Here is a tiny trained network, its code and every weight. The questions are about switching its units off for an input and a class, where a switched-off unit gives its printed mean instead of its output.

import numpy as np


def w(rows, s, z=0):
    codes = np.array(rows[::2]) - 128.0
    scale = np.full(codes.shape[1], s)
    scale[-1] = z or s
    return codes * scale


def norm(h):
    return h / np.sqrt((h * h).mean(-1, keepdims=True) + 1e-5)


def f(y):
    return np.maximum(y, 0)


def log_softmax(a):
    a = a - a.max(-1, keepdims=True)
    return a - np.log(np.exp(a).sum(-1, keepdims=True))


def net(x, mask):
    res = np.array(x, float).reshape(1, 7) / 4 @ E
    u = 0
    for l in range(2):
        y = f(norm(res) @ A[l][:, :-1].T + A[l][:, -1])
        res = res + np.where(mask[u : u + 11], y, B[l][:, -1]) @ B[l][:, :-1]
        u += 11
    return log_softmax(norm(res)[-1] @ U[:, :-1].T + U[:, -1])


A, B = {}, {}
E = w([
[175,73,83,130,154,111,183,137,121,111],'x0',
[143,135,150,91,137,114,123,30,199,126],'x1',
[92,62,183,91,100,112,145,133,180,121],'x2',
[91,100,115,102,242,168,117,141,148,183],'x3',
[113,93,194,135,99,172,83,125,172,93],'x4',
[100,207,190,164,153,156,162,90,104,126],'x5',
[81,161,147,124,141,2,61,56,89,105],'x6',
],0.0088)
A[0] = w([
[123,153,90,138,191,98,110,87,67,154,11],'L0N1',
[151,76,108,130,81,121,158,153,125,140,54],'L0N2',
[138,160,124,137,82,97,191,82,113,107,4],'L0N3',
[139,150,113,112,123,70,63,170,94,178,82],'L0N4',
[109,160,164,170,128,210,136,185,114,113,119],'L0N5',
[75,20,198,164,170,46,85,173,112,69,102],'L0N6',
[107,122,98,82,133,98,112,78,129,84,136],'L0N7',
[138,169,187,121,78,97,112,119,120,87,169],'L0N8',
[148,151,151,96,172,159,170,255,95,152,81],'L0N9',
[53,128,89,129,179,59,84,131,127,78,60],'L0N10',
[12,81,192,113,111,208,57,120,152,188,156],'L0N11',
],0.0098,0.0037)
B[0] = w([
[191,195,109,99,171,161,216,222,73,106,205],'L0N1',
[99,159,105,66,112,145,162,129,84,191,179],'L0N2',
[85,161,134,151,120,177,55,100,141,66,171],'L0N3',
[175,133,108,69,156,43,129,107,163,175,190],'L0N4',
[113,143,214,208,176,144,91,126,179,195,211],'L0N5',
[168,57,152,164,51,49,140,169,67,80,225],'L0N6',
[121,110,185,112,97,64,162,69,147,136,199],'L0N7',
[28,111,83,145,3,165,70,108,186,54,220],'L0N8',
[145,106,95,141,87,150,109,124,171,9,222],'L0N9',
[117,44,188,104,132,136,121,170,99,170,204],'L0N10',
[102,254,96,51,154,158,99,97,150,116,253],'L0N11',
],0.0084,0.0069)
A[1] = w([
[117,61,83,61,148,76,136,172,126,119,211],'L1N1',
[85,132,220,119,48,124,103,108,141,112,24],'L1N2',
[83,168,151,121,187,70,144,35,151,187,128],'L1N3',
[117,165,138,205,88,239,111,227,144,152,106],'L1N4',
[49,125,189,150,69,89,158,73,112,158,154],'L1N5',
[214,127,163,254,119,138,159,189,103,168,4],'L1N6',
[115,208,109,186,221,65,152,139,3,132,180],'L1N7',
[134,109,53,228,37,61,100,159,96,204,76],'L1N8',
[132,112,59,153,40,140,140,172,135,88,205],'L1N9',
[147,98,59,57,141,136,138,203,147,128,182],'L1N10',
[137,91,34,122,79,213,139,116,172,113,102],'L1N11',
],0.0094,0.0032)
B[1] = w([
[97,126,208,115,127,173,141,149,70,201,244],'L1N1',
[121,175,55,141,97,164,161,139,167,112,231],'L1N2',
[178,43,175,85,234,172,131,102,139,134,196],'L1N3',
[161,75,200,197,221,183,150,154,196,59,241],'L1N4',
[172,153,113,190,104,186,92,109,171,20,218],'L1N5',
[206,49,159,180,140,63,54,196,141,131,165],'L1N6',
[94,126,1,139,49,163,190,139,188,113,234],'L1N7',
[114,89,244,93,207,142,138,73,173,167,196],'L1N8',
[131,122,92,98,193,104,97,137,99,250,255],'L1N9',
[91,190,101,121,71,165,199,87,50,128,238],'L1N10',
[88,121,124,90,78,100,167,193,83,145,220],'L1N11',
],0.0092,0.0075)
U = w([
[192,49,158,211,177,118,104,200,118,156,90],'0',
[134,165,166,72,242,151,79,68,167,179,87],'1',
[64,165,94,123,31,99,63,109,140,77,133],'2',
[113,149,122,174,154,223,138,157,214,60,202],'3',
[124,76,215,114,111,54,118,119,64,166,49],'4',
[92,121,99,56,143,156,198,183,66,221,199],'5',
[146,183,5,163,132,114,179,128,101,141,3],'6',
],0.015,0.0042)

Each question gives the input, the list of numbers given to net, and the class t.
The units are the neurons (one row each of A and B). Each row of codes is followed by its name. A weight is (code - 128) times the scale printed after its matrix; where a second scale follows, it is the last column's (A, B and U).
mask holds one flag per neuron, layer by layer. A switched-off neuron (its flag False) gives its mean, the last column of its row in B, instead of its output. The means were averaged over made-up inputs and are rounded, as every weight is.
A unit's drop is (log p(t) with every unit on - log p(t) with that unit switched off) / (log p(t) with every unit on - log p(t) with every unit switched off).
The circuit of an input: a set's keep is (log p(t) with only the set's units on - log p(t) with every unit switched off) / (log p(t) with every unit on - log p(t) with every unit switched off). Starting from the 12 units with the biggest drops (on a tie, the unit counted first), units are removed one at a time, each time the one whose removal leaves the highest keep (on an exact tie, the one counted first), for as long as the keep stays at least 0.8.
units of the circuit, in order: the units of the circuit, biggest drop first
top k neurons: the k neurons with the biggest drops, biggest first
top k neurons in layer l: the k neurons of layer l with the biggest drops, biggest first
input [-3,5,-4,2,6,1,-5], class 1: units of the circuit, in order	[L0N11; L1N7]
input [-4,2,6,5,8,-1,3], class 2: top 2 neurons in layer 0	[L0N6; L0N5]
input [-8,7,7,0,-5,3,5], class 3: units of the circuit, in order	[L1N5]
input [-1,-1,5,-3,3,-8,3], class 4: top 2 neurons	[L0N6; L1N8]
input [-6,4,7,6,-5,8,-7], class 1: top 2 neurons	[L0N11; L0N8]
input [1,4,-3,8,-8,8,2], class 6: top 2 neurons in layer 1	[L1N7; L1N1]
input [-2,3,-4,0,-4,2,7], class 6: top 4 neurons	[L1N7; L0N1; L1N4; L0N5]
input [-8,3,-8,1,-3,5,5], class 6: top 2 neurons in layer 1	[L1N7; L1N4]
input [7,-4,2,4,-1,7,1], class 0: top 2 neurons	[L0N11; L1N6]
input [2,2,-3,4,3,-3,3], class 4: units of the circuit, in order	[L0N7; L0N6]
input [0,6,-5,-8,-6,-8,7], class 1: units of the circuit, in order	[L1N8; L0N9]
input [-8,2,-8,-4,-3,-5,-1], class 5: top 3 neurons	[L0N5; L1N4; L1N5]
input [-1,-1,-4,-6,-8,6,-4], class 3: units of the circuit, in order	[L0N3; L1N4]
input [-4,-6,1,-4,1,-6,-7], class 0: top 2 neurons in layer 0	[L0N5; L0N8]
input [-2,5,-5,2,-3,0,6], class 5: top neuron	[L0N1]
input [1,-6,-3,-2,4,-6,-2], class 0: units of the circuit, in order	[L0N11; L1N6]
input [-7,-1,-7,-2,-2,6,-7], class 0: units of the circuit, in order	[L1N6; L0N11]
input [5,-4,-1,-4,1,0,-2], class 0: units of the circuit, in order	[L0N11; L1N6]
input [5,2,-3,6,1,4,6], class 5: top 2 neurons in layer 0	[L0N1; L0N10]
input [3,-5,2,3,3,8,7], class 2: top 2 neurons	[L0N6; L1N4]
input [0,-1,3,-6,6,-6,-7], class 5: units of the circuit, in order	[L1N9]
input [0,-5,-5,-8,-8,-8,8], class 5: top 2 neurons in layer 1	[L1N7; L1N8]
input [2,7,7,-6,3,8,0], class 2: top 3 neurons	[L0N8; L1N4; L0N5]
input [3,-8,7,4,8,3,7], class 2: top 2 neurons in layer 0	[L0N11; L0N6]
input [-2,7,-1,-2,1,5,7], class 3: top 2 neurons	[L1N5; L1N3]
input [-2,-6,1,-5,2,-3,0], class 0: top 2 neurons	[L1N9; L0N11]
input [0,6,1,5,-8,5,0], class 5: units of the circuit, in order	[L0N1]
input [-8,3,3,4,7,6,-5], class 1: top 2 neurons in layer 1	[L1N7; L1N3]
input [6,0,-4,3,3,4,4], class 5: top 2 neurons	[L0N1; L0N10]
